Here is a tiny trained network, its code and every weight. The questions are about switching its units off for an input and a target symbol, where a switched-off unit gives its printed mean instead of its output.

import numpy as np


def w(rows, s, z=0):
    codes = np.array(rows[::2]) - 128.0
    scale = np.full(codes.shape[1], s)
    scale[-1] = z or s
    return codes * scale


def f(y):
    return y / 2 * (1 + np.tanh(0.7978845608 * (y + 0.044715 * y**3)))


def softmax(a):
    e = np.exp(a - a.max(-1, keepdims=True))
    return e / e.sum(-1, keepdims=True)


def log_softmax(a):
    a = a - a.max(-1, keepdims=True)
    return a - np.log(np.exp(a).sum(-1, keepdims=True))


def net(x, mask):
    ids = ['ΓΘΠΣΦβδεζηλξτψω'.index(c) for c in x.split()]
    T = len(ids)
    res = E[ids] + P[:T]
    u = 0
    for l in range(2):
        q, k, v = (res @ M[l].T for M in (Q, K, V))
        z = softmax(np.where(np.tri(T) > 0, q @ k.T / 3**0.5, -1e9)) @ v
        res = res + np.where(mask[u], z, O[l][:, -1]) @ O[l][:, :-1]
        u += 1
        y = f(res @ A[l][:, :-1].T + A[l][:, -1])
        res = res + np.where(mask[u : u + 12], y, B[l][:, -1]) @ B[l][:, :-1]
        u += 12
    return log_softmax(res[-1] @ U[:, :-1].T + U[:, -1])


Q, K, V, O, A, B = {}, {}, {}, {}, {}, {}
E = w([
[179,35,123],'Γ',
[165,209,33],'Θ',
[160,88,120],'Π',
[120,161,161],'Σ',
[74,205,255],'Φ',
[144,195,99],'β',
[154,65,189],'δ',
[186,80,92],'ε',
[156,128,143],'ζ',
[114,92,251],'η',
[179,108,109],'λ',
[112,217,139],'ξ',
[131,113,239],'τ',
[123,155,162],'ψ',
[155,112,148],'ω',
],0.0031)
P = w([
[209,137,166],'0',
[59,163,95],'1',
[53,49,96],'2',
[208,140,142],'3',
[59,240,167],'4',
[29,23,81],'5',
[218,142,120],'6',
[82,244,157],'7',
[1,60,69],'8',
[201,144,96],'9',
],0.0051)
Q[0] = w([
[110,78,136],'0.h0',
[120,253,97],'0.h0',
[44,80,160],'0.h0',
],0.011)
K[0] = w([
[82,152,127],'0.h0',
[200,2,141],'0.h0',
[60,89,150],'0.h0',
],0.011)
V[0] = w([
[141,131,132],'0.h0',
[5,83,69],'0.h0',
[94,117,116],'0.h0',
],0.0034)
O[0] = w([
[136,131,136,139],'0.h0',
[2,102,50,2],'0.h0',
[99,122,113,96],'0.h0',
],0.0037,0.00032)
A[0] = w([
[114,116,112,118],'0.n0',
[44,131,89,137],'0.n1',
[238,115,100,174],'0.n2',
[241,158,176,253],'0.n3',
[127,132,135,134],'0.n4',
[190,116,76,140],'0.n5',
[126,182,177,160],'0.n6',
[118,117,114,113],'0.n7',
[119,119,116,124],'0.n8',
[65,126,102,107],'0.n9',
[120,118,113,105],'0.n10',
[190,9,200,110],'0.n11',
],0.012,0.0011)
B[0] = w([
[122,104,129,127],'0.n0',
[144,26,172,178],'0.n1',
[217,108,93,190],'0.n2',
[236,245,170,249],'0.n3',
[128,133,131,130],'0.n4',
[153,114,74,151],'0.n5',
[82,182,130,172],'0.n6',
[123,110,126,125],'0.n7',
[123,112,128,127],'0.n8',
[139,56,159,150],'0.n9',
[124,111,125,123],'0.n10',
[149,5,195,146],'0.n11',
],0.022,0.0022)
Q[1] = w([
[193,252,133],'1.h0',
[104,135,139],'1.h0',
[136,126,127],'1.h0',
],0.03)
K[1] = w([
[4,59,63],'1.h0',
[141,94,121],'1.h0',
[131,142,129],'1.h0',
],0.022)
V[1] = w([
[103,138,254],'1.h0',
[122,142,120],'1.h0',
[175,74,95],'1.h0',
],0.018)
O[1] = w([
[115,160,250,223],'1.h0',
[140,133,127,94],'1.h0',
[92,86,76,255],'1.h0',
],0.02,0.0075)
A[1] = w([
[180,162,185,111],'1.n0',
[95,255,91,98],'1.n1',
[23,126,80,155],'1.n2',
[21,46,152,80],'1.n3',
[214,154,140,111],'1.n4',
[136,11,165,194],'1.n5',
[146,146,163,87],'1.n6',
[112,174,128,130],'1.n7',
[185,138,59,112],'1.n8',
[149,142,112,108],'1.n9',
[146,210,61,115],'1.n10',
[70,71,163,2],'1.n11',
],0.0091,0.0067)
B[1] = w([
[76,115,54,245],'1.n0',
[79,53,125,174],'1.n1',
[215,66,129,213],'1.n2',
[168,251,123,229],'1.n3',
[176,158,178,198],'1.n4',
[90,67,178,223],'1.n5',
[124,99,94,183],'1.n6',
[123,100,137,152],'1.n7',
[100,144,193,197],'1.n8',
[117,141,99,134],'1.n9',
[83,149,54,174],'1.n10',
[150,147,28,171],'1.n11',
],0.021,0.012)
U = w([
[157,124,108,188],'Γ',
[137,107,151,201],'Θ',
[177,135,116,127],'Π',
[142,72,2,5],'Σ',
[172,144,97,110],'Φ',
[153,187,173,176],'β',
[163,148,180,135],'δ',
[106,123,179,146],'ε',
[147,171,156,105],'ζ',
[100,171,59,80],'η',
[99,155,86,86],'λ',
[121,137,185,143],'ξ',
[112,107,199,160],'τ',
[50,69,101,93],'ψ',
[157,44,178,192],'ω',
],0.005,0.0029)

Each question gives the input, a string of symbols that net reads in full, and the target symbol t.
The units are the heads (3 rows each of Q, K, V and O) and the neurons (one row each of A and B). Each row of codes is followed by its name. A weight is (code - 128) times the scale printed after its matrix; where a second scale follows, it is the last column's (O, A, B and U).
mask holds one flag per unit, layer by layer, with each layer's heads first. A switched-off unit (its flag False) gives its mean, the last column of its rows in O or B, instead of its output. The means were averaged over made-up inputs and are rounded, as every weight is.
A unit's drop is (log p(t) with every unit on - log p(t) with that unit switched off) / (log p(t) with every unit on - log p(t) with every unit switched off).
The circuit of an input: a set's keep is (log p(t) with only the set's units on - log p(t) with every unit switched off) / (log p(t) with every unit on - log p(t) with every unit switched off). Starting from the 12 units with the biggest drops (on a tie, the unit counted first), units are removed one at a time, each time the one whose removal leaves the highest keep (on an exact tie, the one counted first), for as long as the keep stays at least 0.8.
circuit, biggest first: the units of the circuit, biggest drop first
most important unit: the unit with the biggest drop
k most important neurons: the k neurons with the biggest drops, biggest first
k most important neurons of layer l: the k neurons of layer l with the biggest drops, biggest first
input δ Θ β ζ Θ Γ δ Θ Θ, target β: 3 most important neurons of layer 0 : 0.n3, 0.n11, 0.n2
input ε β Θ Γ β ψ ω ω Γ, target Σ: most important unit : 0.n2
input ω η Θ Θ δ, target Σ: 2 most important neurons : 0.n11, 0.n3
input δ Θ δ, target β: circuit, biggest first : 1.n3, 0.n11, 1.h0
input Φ Θ Φ ω ε ω, target ψ: 3 most important neurons : 1.n0, 0.n3, 1.n5
input Θ ζ Θ Φ η, target Σ: circuit, biggest first : 1.h0, 0.n3
input ω ε Θ λ β, target Σ: circuit, biggest first : 1.h0, 0.n3
input ε ζ ξ ε Θ β, target Σ: circuit, biggest first : 0.n2, 1.h0, 0.n3
input δ Φ Φ Θ Θ λ, target β: circuit, biggest first : 0.n3, 1.n3, 0.n11, 1.h0
input Φ β ε ψ Θ η, target ψ: 2 most important neurons of layer 0 : 0.n3, 0.n6
input Θ λ ξ Φ Θ ε Π δ η, target ω: 4 most important neurons of layer 1 : 1.n5, 1.n2, 1.n0, 1.n10
input δ Θ Θ Θ Θ ω λ τ ξ, target β: circuit, biggest first : 0.n3, 1.n3, 0.n11, 1.h0
input Θ Φ Θ Φ ψ ω Θ ψ Φ, target ω: 2 most important neurons of layer 1 : 1.n2, 1.n5
input Θ Π δ δ ψ Π, target ω: 3 most important neurons of layer 0 : 0.n2, 0.n5, 0.n1
input Φ β Π β Φ β, target ψ: 3 most important neurons : 1.n0, 0.n3, 1.n6
input ψ λ ψ Γ Θ Θ Γ τ, target Σ: most important unit : 1.h0
input Γ ξ Θ Φ ε, target Σ: circuit, biggest first : 1.h0, 0.n3
input Θ Γ δ λ Φ Φ Φ Σ, target ψ: 3 most important neurons of layer 0 : 0.n2, 0.n5, 0.n11
input δ η Θ Φ β β, target β: circuit, biggest first : 1.n3, 0.n11, 1.h0, 0.n3
input δ λ Φ ψ λ Γ Φ Φ Σ, target β: 2 most important neurons of layer 1 : 1.n3, 1.n0
input Φ ω Θ Θ Γ λ, target ψ: most important neuron : 1.n0
input Θ Θ Φ Γ Σ Θ ψ β ζ, target ω: 3 most important neurons of layer 1 : 1.n2, 1.n5, 1.n0
input Θ Θ Θ Θ, target η: 3 most important neurons of layer 0 : 0.n3, 0.n2, 0.n11
input Σ β λ ψ Θ Φ ξ Γ, target ψ: 2 most important neurons of layer 0 : 0.n2, 0.n5
input Φ β ψ Φ Θ β ω ψ Θ, target ψ: 3 most important neurons of layer 0 : 0.n3, 0.n6, 0.n1
input Θ ξ Φ ξ ξ ε, target ω: 3 most important neurons of layer 1 : 1.n5, 1.n2, 1.n0
input Φ β Θ λ η ψ Γ β Γ, target ψ: 3 most important neurons of layer 1 : 1.n0, 1.n5, 1.n6
